Here is a tiny trained network, its code and every weight. The questions are about switching its units off for an input and a class, where a switched-off unit gives its printed mean instead of its output.

import numpy as np


def w(rows, s, z=0):
    codes = np.array(rows[::2]) - 128.0
    scale = np.full(codes.shape[1], s)
    scale[-1] = z or s
    return codes * scale


def norm(h):
    return h / np.sqrt((h * h).mean(-1, keepdims=True) + 1e-5)


def f(y):
    return np.maximum(y, 0)


def log_softmax(a):
    a = a - a.max(-1, keepdims=True)
    return a - np.log(np.exp(a).sum(-1, keepdims=True))


def net(x, mask):
    res = np.array(x, float).reshape(1, 8) / 4 @ E
    u = 0
    for l in range(2):
        y = f(norm(res) @ A[l][:, :-1].T + A[l][:, -1])
        res = res + np.where(mask[u : u + 9], y, B[l][:, -1]) @ B[l][:, :-1]
        u += 9
    return log_softmax(norm(res)[-1] @ U[:, :-1].T + U[:, -1])


A, B = {}, {}
E = w([
[130,129,136,130,130,127,129,128,127],'x0',
[129,130,123,130,126,129,127,130,128],'x1',
[116,99,124,134,122,127,35,128,118],'x2',
[138,99,102,122,133,135,147,82,29],'x3',
[128,131,126,130,133,129,128,129,127],'x4',
[130,133,133,114,140,254,129,130,120],'x5',
[127,129,132,133,131,128,129,127,127],'x6',
[128,127,131,130,133,128,129,129,128],'x7',
],0.006)
A[0] = w([
[127,156,133,143,163,127,225,96,60,53],'0.n1',
[152,132,129,123,128,221,131,116,67,4],'0.n2',
[117,122,125,140,111,96,209,120,149,138],'0.n3',
[109,131,137,126,141,126,83,121,38,30],'0.n4',
[121,164,111,118,138,254,112,136,150,44],'0.n5',
[100,110,93,112,137,96,149,84,8,34],'0.n6',
[102,150,160,128,133,191,242,147,129,75],'0.n7',
[116,103,88,116,129,176,147,109,45,12],'0.n8',
[103,170,142,135,141,194,58,118,104,29],'0.n9',
],0.007,0.0027)
B[0] = w([
[143,110,149,96,121,93,150,247,126,240],'0.n1',
[71,202,111,101,119,113,91,154,167,222],'0.n2',
[118,135,130,77,137,171,144,143,81,216],'0.n3',
[129,118,118,164,107,108,122,59,180,184],'0.n4',
[162,46,138,148,132,128,165,111,113,252],'0.n5',
[199,81,124,135,99,168,144,122,136,254],'0.n6',
[168,148,137,152,129,108,147,19,182,250],'0.n7',
[68,175,136,116,164,94,118,111,90,218],'0.n8',
[133,98,155,135,134,133,105,226,124,190],'0.n9',
],0.011,0.0049)
A[1] = w([
[157,155,119,99,142,146,117,93,130,71],'1.n1',
[127,110,143,113,130,99,165,117,138,253],'1.n2',
[155,157,121,168,117,143,104,129,155,123],'1.n3',
[76,252,125,79,159,118,160,118,120,48],'1.n4',
[96,170,110,138,128,115,71,141,135,4],'1.n5',
[146,112,98,151,109,181,148,142,101,55],'1.n6',
[61,165,97,122,153,113,74,123,99,80],'1.n7',
[167,135,86,167,113,132,96,98,122,28],'1.n8',
[75,162,139,107,119,140,83,116,95,54],'1.n9',
],0.011,0.00066)
B[1] = w([
[118,108,148,179,142,74,112,180,126,159],'1.n1',
[139,220,124,140,135,176,107,97,117,245],'1.n2',
[117,157,110,140,129,67,149,125,39,162],'1.n3',
[12,131,16,254,118,200,47,161,59,254],'1.n4',
[105,127,161,28,190,162,168,60,88,183],'1.n5',
[77,204,146,125,150,94,104,178,146,169],'1.n6',
[116,184,208,17,183,84,126,91,139,171],'1.n7',
[63,75,63,102,89,130,104,102,168,173],'1.n8',
[110,192,154,72,165,8,153,125,166,155],'1.n9',
],0.0072,0.0056)
U = w([
[45,212,36,212,137,185,120,163,72,254],'0',
[73,145,182,1,193,42,86,88,132,208],'1',
[243,141,106,63,73,100,225,233,52,58],'2',
[157,20,33,134,31,75,82,50,133,59],'3',
[217,150,173,203,154,166,214,22,227,40],'4',
[141,13,198,153,159,172,66,252,164,66],'5',
],0.0076,0.0014)

Each question gives the input, the list of numbers given to net, and the class t.
The units are the neurons (one row each of A and B). Each row of codes is followed by its name. A weight is (code - 128) times the scale printed after its matrix; where a second scale follows, it is the last column's (A, B and U).
mask holds one flag per neuron, layer by layer. A switched-off neuron (its flag False) gives its mean, the last column of its row in B, instead of its output. The means were averaged over made-up inputs and are rounded, as every weight is.
A unit's drop is (log p(t) with every unit on - log p(t) with that unit switched off) / (log p(t) with every unit on - log p(t) with every unit switched off).
The circuit of an input: a set's keep is (log p(t) with only the set's units on - log p(t) with every unit switched off) / (log p(t) with every unit on - log p(t) with every unit switched off). Starting from the 12 units with the biggest drops (on a tie, the unit counted first), units are removed one at a time, each time the one whose removal leaves the highest keep (on an exact tie, the one counted first), for as long as the keep stays at least 0.8.
circuit, biggest first: the units of the circuit, biggest drop first
unit that matters most: the unit with the biggest drop
top k neurons: the k neurons with the biggest drops, biggest first
k most important neurons of layer l: the k neurons of layer l with the biggest drops, biggest first
input [3,2,3,7,-2,8,-3,-4], class 1: unit that matters most	0.n8
input [-3,-7,-8,-1,-1,-4,-5,1], class 0: circuit, biggest first	(0.n5 1.n4)
input [-1,-3,0,-6,-6,6,-7,1], class 4: 2 most important neurons of layer 0	(0.n1 0.n7)
input [0,4,1,6,-7,8,1,-3], class 1: top 2 neurons	(0.n8 0.n2)
input [-3,-2,4,-3,2,-2,1,3], class 1: top 4 neurons	(0.n6 0.n5 0.n7 0.n1)
input [2,-8,-6,0,-5,2,-1,1], class 4: top 2 neurons	(0.n7 0.n8)
input [6,5,1,5,5,0,-6,-7], class 3: top 4 neurons	(0.n6 0.n4 0.n3 1.n4)
input [-8,-3,7,7,0,2,2,5], class 1: 2 most important neurons of layer 0	(0.n8 0.n2)
input [1,4,4,-1,-7,0,-4,-8], class 1: top 3 neurons	(0.n5 0.n6 0.n1)
input [-3,-1,-8,3,4,-2,3,4], class 2: top 2 neurons	(0.n1 0.n3)
input [-8,8,3,-4,5,-4,6,1], class 1: top 3 neurons	(0.n6 0.n5 0.n7)
input [8,1,1,1,-3,8,3,3], class 1: top 2 neurons	(1.n4 0.n2)
input [-3,7,5,6,3,1,5,-5], class 1: 4 most important neurons of layer 0	(0.n8 0.n5 0.n2 0.n7)
input [-1,-6,1,-1,-8,5,1,8], class 5: circuit, biggest first	(0.n9)
input [-2,6,-2,-3,7,-6,5,5], class 0: 2 most important neurons of layer 0	(0.n5 0.n6)
input [-7,-7,1,-5,7,8,2,4], class 5: top 2 neurons	(0.n9 0.n4)
input [-5,-3,0,-2,-1,4,-6,2], class 4: 3 most important neurons of layer 0	(0.n7 0.n5 0.n1)
input [-3,-7,-5,1,-8,-3,1,5], class 2: top 2 neurons	(0.n1 0.n2)
input [3,7,8,2,5,-3,6,-4], class 3: 2 most important neurons of layer 0	(0.n2 0.n8)
input [-8,2,-6,7,-6,0,-5,-4], class 2: 2 most important neurons of layer 0	(0.n1 0.n6)
